In the rows, 128 means zero.
Each row of numbers stands for one thing and depends on some of the facts below. Use the named rows to name the rest.

Facts:
j616 (μ j260 j366) (δ e) (Λ flotul)
j457 (δ c) (Λ nifas)
j824 (μ j429) (δ f) (Λ nifas)
j822 (μ j102 j166) (δ b) (Λ nifas)
j453 (μ j497 j478) (δ a) (Λ nifas)
j768 (μ j519) (δ a) (Λ bastul)
j802 (μ j855) (δ e) (Λ flotul)
j854 (μ j755 j965) (δ c) (Λ nifas)
j162 (μ j210) (δ c) (Λ drames)
j481 (μ j145 j965) (δ c) (Λ flotul)
j386 (μ j820 j338 j822) (δ a) (Λ drames)
j485 (μ j102 j893 j965 j911) (δ d) (Λ nifas)
j637 (δ e) (Λ nifas)
j977 (μ j418 j10) (δ b) (Λ flotul)
j171 (μ j283 j212) (δ f) (Λ stolol)
j923 (μ j757 j433 j10 j965 j65) (δ e) (Λ stolol)
j126 (μ j738 j433 j755 j965 j74) (δ b) (Λ stopofak)
j192 (μ j965) (δ a) (Λ stopofak)
j364 (μ j194 j951 j192) (δ a) (Λ flotul)
j552 (δ d) (Λ nifas)
j761 (μ j965) (δ e) (Λ nifas)
j851 (δ a) (Λ nifas)
j5 (μ j192 j791 j755 j65) (δ d) (Λ bastul)
j917 (μ j307) (δ c) (Λ stolol)
j102 (μ j433 j755) (δ d) (Λ stolol)
j279 (μ j951) (δ d) (Λ nifas)
j757 (μ j945) (δ c) (Λ nifas)
j29 (μ j945 j755) (δ a) (Λ bastul)
j796 (μ j166) (δ b) (Λ stolol)
j504 (μ j796) (δ b) (Λ stopofak)
j561 (μ j768) (δ a) (Λ flotul)
j441 (μ j373 j755) (δ b) (Λ stopofak)
j500 (δ e) (Λ stolol)
j906 (μ j755) (δ b) (Λ stopofak)
j422 (δ f) (Λ nifas)
j641 (μ j192) (δ f) (Λ bastul)
j435 (μ j977) (δ c) (Λ bastul)
j946 (μ j965) (δ e) (Λ drames)
j823 (δ a) (Λ nifas)
j74 (μ j965 j478) (δ b) (Λ drames)
j35 (μ j59 j509 j162 j10 j65) (δ a) (Λ nifas)
j619 (μ j102 j965) (δ b) (Λ nifas)
j855 (μ j845 j755) (δ f) (Λ nifas)
j820 (μ j433 j248 j10 j965) (δ a) (Λ stopofak)
j393 (μ j10 j965 j395 j210) (δ a) (Λ nifas)
j510 (μ j283 j965) (δ a) (Λ stolol)
j519 (μ j622) (δ e) (Λ flotul)
j307 (μ j755) (δ b) (Λ bastul)
j848 (μ j478) (δ b) (Λ nifas)
j39 (μ j836) (δ a) (Λ bastul)
j562 (δ c) (Λ stopofak)
j647 (μ j965) (δ b) (Λ nifas)
j61 (μ j761) (δ c) (Λ nifas)
j752 (μ j757 j29) (δ c) (Λ flotul)
j908 (δ d) (Λ stolol)
j100 (δ b) (Λ nifas)
j893 (μ j965) (δ b) (Λ stolol)
j283 (μ j189) (δ b) (Λ stolol)
j166 (δ b) (Λ nifas)
j359 (δ a) (Λ flotul)
j406 (μ j848 j453) (δ b) (Λ stolol)
j828 (μ j965) (δ c) (Λ drames)
j338 (μ j681) (δ d) (Λ bastul)
j59 (δ a) (Λ nifas)
j266 (δ c) (Λ nifas)
j410 (μ j530 j171) (δ f) (Λ drames)
j965 (δ a) (Λ bastul)
j845 (μ j242) (δ a) (Λ bastul)
j607 (μ j126 j171) (δ d) (Λ stolol)
j629 (μ j374) (δ d) (Λ nifas)
j509 (μ j923 j307 j761) (δ b) (Λ drames)
j189 (μ j166 j478) (δ b) (Λ flotul)
j374 (μ j965 j210) (δ b) (Λ flotul)
j212 (δ b) (Λ flotul)
j444 (μ j647) (δ a) (Λ nifas)
j207 (δ a) (Λ bastul)
j738 (μ j757) (δ c) (Λ nifas)
j593 (μ j965) (δ b) (Λ bastul)
j208 (δ c) (Λ flotul)
j569 (μ j260 j965) (δ f) (Λ bastul)
j578 (μ j965 j478) (δ a) (Λ bastul)
j248 (μ j965) (δ b) (Λ bastul)
j429 (μ j248 j10) (δ a) (Λ bastul)
j495 (μ j761) (δ a) (Λ flotul)
j515 (μ j908) (δ c) (Λ flotul)
j938 (μ j965) (δ c) (Λ bastul)
j807 (μ j478) (δ c) (Λ nifas)
j755 (δ b) (Λ bastul)
j191 (δ c) (Λ nifas)
j681 (μ j908 j755 j965) (δ c) (Λ stolol)
j497 (μ j248) (δ c) (Λ flotul)
j883 (μ j481 j17 j837 j851) (δ b) (Λ stolol)
j600 (μ j908 j632 j791 j755 j965) (δ c) (Λ stolol)
j622 (μ j393 j938) (δ a) (Λ stopofak)
j779 (δ a) (Λ stolol)
j136 (μ j965) (δ a) (Λ flotul)
j201 (μ j260 j738) (δ d) (Λ nifas)
j295 (δ a) (Λ flotul)
j902 (μ j210) (δ d) (Λ stopofak)
j21 (μ j820 j938) (δ b) (Λ flotul)
j921 (μ j923 j283 j965 j29) (δ e) (Λ stopofak)
j791 (μ j393 j965) (δ a) (Λ stolol)
j65 (δ d) (Λ flotul)
j620 (μ j820 j212) (δ b) (Λ flotul)
j210 (μ j965) (δ f) (Λ bastul)
j868 (δ d) (Λ bastul)
j836 (μ j10) (δ a) (Λ nifas)
j690 (μ j129 j938) (δ a) (Λ stolol)
j451 (δ d) (Λ flotul)
j942 (μ j951 j965 j429 j478) (δ a) (Λ nifas)
j945 (μ j433 j10 j761 j755 j965) (δ f) (Λ flotul)
j240 (μ j433 j951) (δ b) (Λ bastul)
j433 (δ b) (Λ drames)
j90 (δ a) (Λ nifas)
j694 (μ j453 j951 j965) (δ d) (Λ drames)
j667 (δ b) (Λ drames)
j951 (δ b) (Λ stopofak)
j80 (μ j242 j755) (δ a) (Λ stopofak)
j220 (μ j836 j965) (δ b) (Λ stopofak)
j478 (μ j755) (δ c) (Λ drames)
j10 (δ b) (Λ flotul)
j934 (μ j10 j755 j965 j210) (δ c) (Λ bastul)
j178 (μ j276) (δ a) (Λ nifas)
j309 (μ j194 j908) (δ a) (Λ flotul)
j837 (μ j240) (δ a) (Λ nifas)
j145 (μ j578) (δ a) (Λ nifas)
j557 (μ j578 j965) (δ a) (Λ flotul)
j911 (μ j248 j29) (δ a) (Λ nifas)
j135 (μ j509 j965) (δ b) (Λ flotul)
j367 (μ j823) (δ c) (Λ nifas)
j530 (μ j5) (δ a) (Λ bastul)
j129 (μ j260) (δ b) (Λ drames)
j568 (μ j74) (δ c) (Λ nifas)
j242 (μ j951 j965 j938) (δ a) (Λ bastul)
j632 (μ j10 j210) (δ a) (Λ flotul)
j149 (μ j126 j374) (δ d) (Λ bastul)
j699 (μ j65 j429) (δ a) (Λ nifas)
j306 (μ j248) (δ d) (Λ nifas)
j301 (μ j102 j757 j923 j908) (δ b) (Λ bastul)
j353 (μ j938) (δ b) (Λ stopofak)
j395 (μ j965) (δ a) (Λ flotul)
j260 (μ j951) (δ a) (Λ stolol)
j782 (μ j307) (δ a) (Λ stopofak)
j708 (μ j917 j393 j965 j276 j851) (δ c) (Λ stopofak)
j373 (μ j908) (δ c) (Λ nifas)
j223 (μ j166 j755) (δ d) (Λ stolol)
j225 (μ j965) (δ b) (Λ drames)
j194 (μ j965) (δ e) (Λ flotul)
j448 (μ j478) (δ d) (Λ nifas)
j366 (μ j945) (δ d) (Λ nifas)
j813 (δ a) (Λ bastul)
j700 (δ b) (Λ nifas)
j418 (μ j129) (δ e) (Λ bastul)
j276 (μ j102 j17 j478) (δ b) (Λ bastul)
j17 (μ j755) (δ f) (Λ drames)
j930 (μ j755 j965 j448) (δ d) (Λ stolol)

Some rows with their names:
j149: [142 136 137 120 144 126 122  95 152 118 120 119 127 139 137 116 103 109
 142 116 125 125 123 130 130 124 124 139 135 131 121 112 126 140 132 136]
j934: [147 134 144 115 126 127 121  83 125 104 124 118 112 131 127 133 130 106
 136 109 130 119 120 125 139 115 138 132 129 122  89 112 106  60 172 134]
j938: [146 131 129 133 112 133 116 105 148 121 128 116 125 126 126 125 160 117
  93 116 141 123 121 122 139 111 124 147 136 140 126 131 113  86 126 142]
j429: [133 126 145 130 131 129 124 100 156 133 135 119 142 123 145 121 131 107
 127 115 132 129 130 131 147 122 130 145 124 133 137 104 113 142  96 138]
j240: [157 115 107 120 117 139 115 109 137 116 125 117 101 151 104 134 109 110
 122 115 123 121 123 112  95 113 114 148 138 139 109 137 119 151 175 144]
j845: [128 129 149 134 134 125 118 105 158 142 130 118 133 129 145 120 135 113
 126 113 127 129 130 131 151 124 130 141 136 129 145 108 118 136 100 140]
j225: [153 122 107  95 121 125 128 158 125 104 127 112 107 148 113 140 100  90
 122 110 123 127 118 112  78 121 141  97 119 149 110 181 108 114 184 129]
j752: [132 127 141 112 124 124 124 107 115 100 120 115 117 122 130 141 136 130
 131 112 132 125 125 128 141 117 148 120 125 129 118 119 112  75 186 141]
j136: [124 126 141 127 137 127 126 126 142 119 130 115 119 125 155 128 136 120
 144 114 119 138 121 134 156 133 142 128 121 136 148 112 121 138 139 133]
j10: [141 105  69 116 111 145 125 156 146 103 127 115 128 115 124 134 129 141
  87 137 149 114 129 115  94 114 117 138 118 163 148 148 117 146 162 144]
j619: [146 116  96 124 128 134 127 131 127 110 126 122 102 130 112 134 103 129
 114 118 121 122 124 109  99 111 118 119 140 124  96 145 151 122 176 132]
j738: [133 119 127 127 122 122 124 103 143 114 123 116 114 110 127 139 150 115
  92 130 134 127 128 116 142 112 141 123 135 135 106 139 140  76 158 138]
j485: [131 129 136 128 148 121 126 124 150 110 117 120 117 123 144 118 108 113
 132 125 119 137 123 121 136 126 136 123 140 127 111 126 162 107 148 131]
j848: [141 113  93 128 120 129 116 139 133 125 123 121 104 129 114 137 112 131
  99 122 121 129 129 106 105 107 121 134 151 129 124 157 148 148 163 139]
j61: [131 116 130 126 122 121 132  86 134 116 122 116 116 109 128 142 141 105
 113 123 126 126 125 119 137 113 138 119 133 125 101 121 130  75 169 136]
j883: [148 122 108 123 122 134 119 141 117 118 126 116  92 153 106 122  92 125
 131  92 123 129 122 123  97 109 119 111 141 125 131 152 116  87 170 136]
j353: [153 115 122 134 123 129 127 124 140 122 129 119 122 133 108 136 120 126
 104 110 125 124 113 102  86 108 107 129 146 126 102 162 152 144 150 132]
j708: [135 121 130 128 122 115 131  82 121 130 133 119 118 117 127 146 127 106
 118 113 110 129 122 113 131 114 134 122 138 103  78 132 131  81 151 130]
j220: [153 118 115 123 128 126 129 122 139 106 122 119 114 126 110 135 114 105
 115 124 125 123 119 104  88 112 122 124 138 129  78 151 149 126 180 131]

Name these rows:
No name comes twice in this set of rows, the named rows included.
[121 117 101 116 131 132 128 140 159 111 124 113 144 107 159 131 123 134
 119 141 142 126 134 129 133 124 128 141 118 154 166 125 121 169 131 143] : j65
[146 118  92 119 119 143 123 148 124 119 130 116 110 141 122 128  98 127
 110 110 135 123 123 120 100 104 106 111 131 135 137 158 110  86 146 134] : j893
[147 109  93 122 120 137 127 116 138 109 126 120 104 124 113 135 114 122
 104 123 128 125 123 107  96 111 116 127 138 135 106 146 142 145 174 135] : j647
[118 135 151 115 143 105 132 149 132 139 128 111 146 133 153 138 111  95
 145 110 114 137 129 130 136 127 157  88 121 128 143 147 102 120 118 126] : j386
[123 133 134 106 136 117 119 165 149 138 129 115 139 139 141 133 120  90
 129 125 114 138 139 123 115 131 160  93 114 150 143 165 105 132 122 127] : j17
[124 109 132 128 109 121 125 109 125 125 125 110 126 126 123 147 139 150
 128 111 127 128 133 124 137 112 138 129 132 137 153 119 108 112 162 151] : j208
[138 133  95 105 112 115 115 144 131 137 133 111 128 122 139 152 141 103
  89 125 121 130 137 121 123 117 158 111 127 145 153 187  85  65 124 134] : j478
[117 117 134 136 136 121 135 108 159 134 128 118 154  95 156 133 136 116
 111 130 138 133 131 125 148 116 132 125 123 127 137 111 134 155 102 134] : j59
[134 130 125 111 135 126 119 104 157 118 121 119 130 136 136 123  98 106
 131 136 124 125 131 129 130 122 131 147 133 139 131 110 120 145 138 139] : j338
[133 121 118 131 111 130 121 126 119 117 133 115 111 125 135 145 144 138
 115 107 124 130 125 123 148 118 135 135 132 131 151 133 111 103 152 143] : j497
[148 120  59 112 112 146 110 123 146 113 124 122 129 119 123 132 114 123
  79 144 140 112 138 111 103 104 119 151 129 154 140 153 106 144 137 150] : j755
[148 129 111 102 128 128 129 163 131 106 121 109 134 138 121 138 102 108
 119 118 138 117 122 113  81 112 139  86 123 146 113 179 113 110 172 133] : j509
[143 132 128 101 119 117 130 126 123 117 132 108 122 139 132 149 135  87
 121 110 115 133 119 125 117 124 157  94 119 137 112 160  91  55 166 128] : j828

Now the same things, written a new way:
Known rows:
j374: [ 87 168 148 116 116 120 126 134 183 138 109 101  57 150 100]
j911: [170 133 152 122 142 147 167 122  89 121 136 132 184 109 150]
j29: [141 113 152 158 133 117 127 163  90 106 104 137 181 157 164]
j945: [ 99 137 152 102 141 114 133 140 161 128 120 112  64 156 103]
j942: [168 126 145 130 135 162 158 112  90 130 122 140 179 105 152]
j497: [165  82  67 154 201  66 120 123  86 134 109 139 121 113 155]
j619: [ 82 181 148  99  93 162 127 116 150 149 154 142  82 132  84]
j796: [100 156 150 107 109 142 132 114 183 137 153 130  95 132  74]
j166: [101 142 134 112  75 174 138 110 164 127 171 144 101 112  77]
j21: [ 95 150 149 107 127 117 124 134 205 132 124 107  87 149  88]
j393: [168 146 152 130 137 150 167 123  71 125 125 119 160 107 159]
j65: [124 131 124 118  90 125 148 135 204 110 131 103  80 131  87]
j364: [161 101 147 124 164 117 152 143 134 113  90 103 177 128 157]
j845: [147 107 147 162 134 120 112 149 107 107 107 113 197 150 165]
j208: [158  56  54 155 171  84 120 133  78 115 116 137 119  97 151]
j868: [107 135 121 158  60 133 103 132 181 107 144 110 101 152  94]
j681: [139 101  70 130 174  94 119 138  35 143 127 183 110 108 133]
j359: [169  79 134 141 139 131 164 142 126  96  96 100 166 107 162]
j448: [139 162 128 123  89 162 152  80 195 148 154 165 105 122  77]

Rows to name:
No name comes twice in this set of rows, the named rows included.
[167 116 152 119 150 138 158 131 109 116 122 117 183 113 142] : j690
[ 86 149 144 156 106 129  77 127 133 130 123  95  72 170 123] : j210
[123 102  63 182 159  83  58 140  41 134 111 140 122 138 162] : j938
[ 95 124 144 144 112 129  77 128 161 125 143 105 113 168 107] : j641
[101 167 151 101 101 157 133 109 170 144 165 144 104 131  76] : j822
[117 163 139  96  96 132 157 129 178 131 152 154  86 140  66] : j223
[ 75 150 146 139  95 124  75 139 181 127 143 111 117 171  93] : j240
[ 67 170 144 154  82 131  77 137 155 137 118 111  79 169 109] : j593
[172  92 138 136 123 153 166 130  96 101 122 121 170  93 145] : j779
[132 100  68 188 162  72  80 141  35 128 114 155 115 140 166] : j934
[125 152 126 107  65 165 153 114 167 124 174 135  98 112  71] : j552
[ 64 155 150 133  92 123  95 156 164 126 136 159  95 183  93] : j307
[178 120 152 143 166 104 174 138 118 108  92  91 154 127 169] : j632
[111 168 141  93  97 131 156 133 172 133 151 156  83 144  63] : j102
[109 136 141 131 124 132 131 105 227 142 114 131  92 140  95] : j189

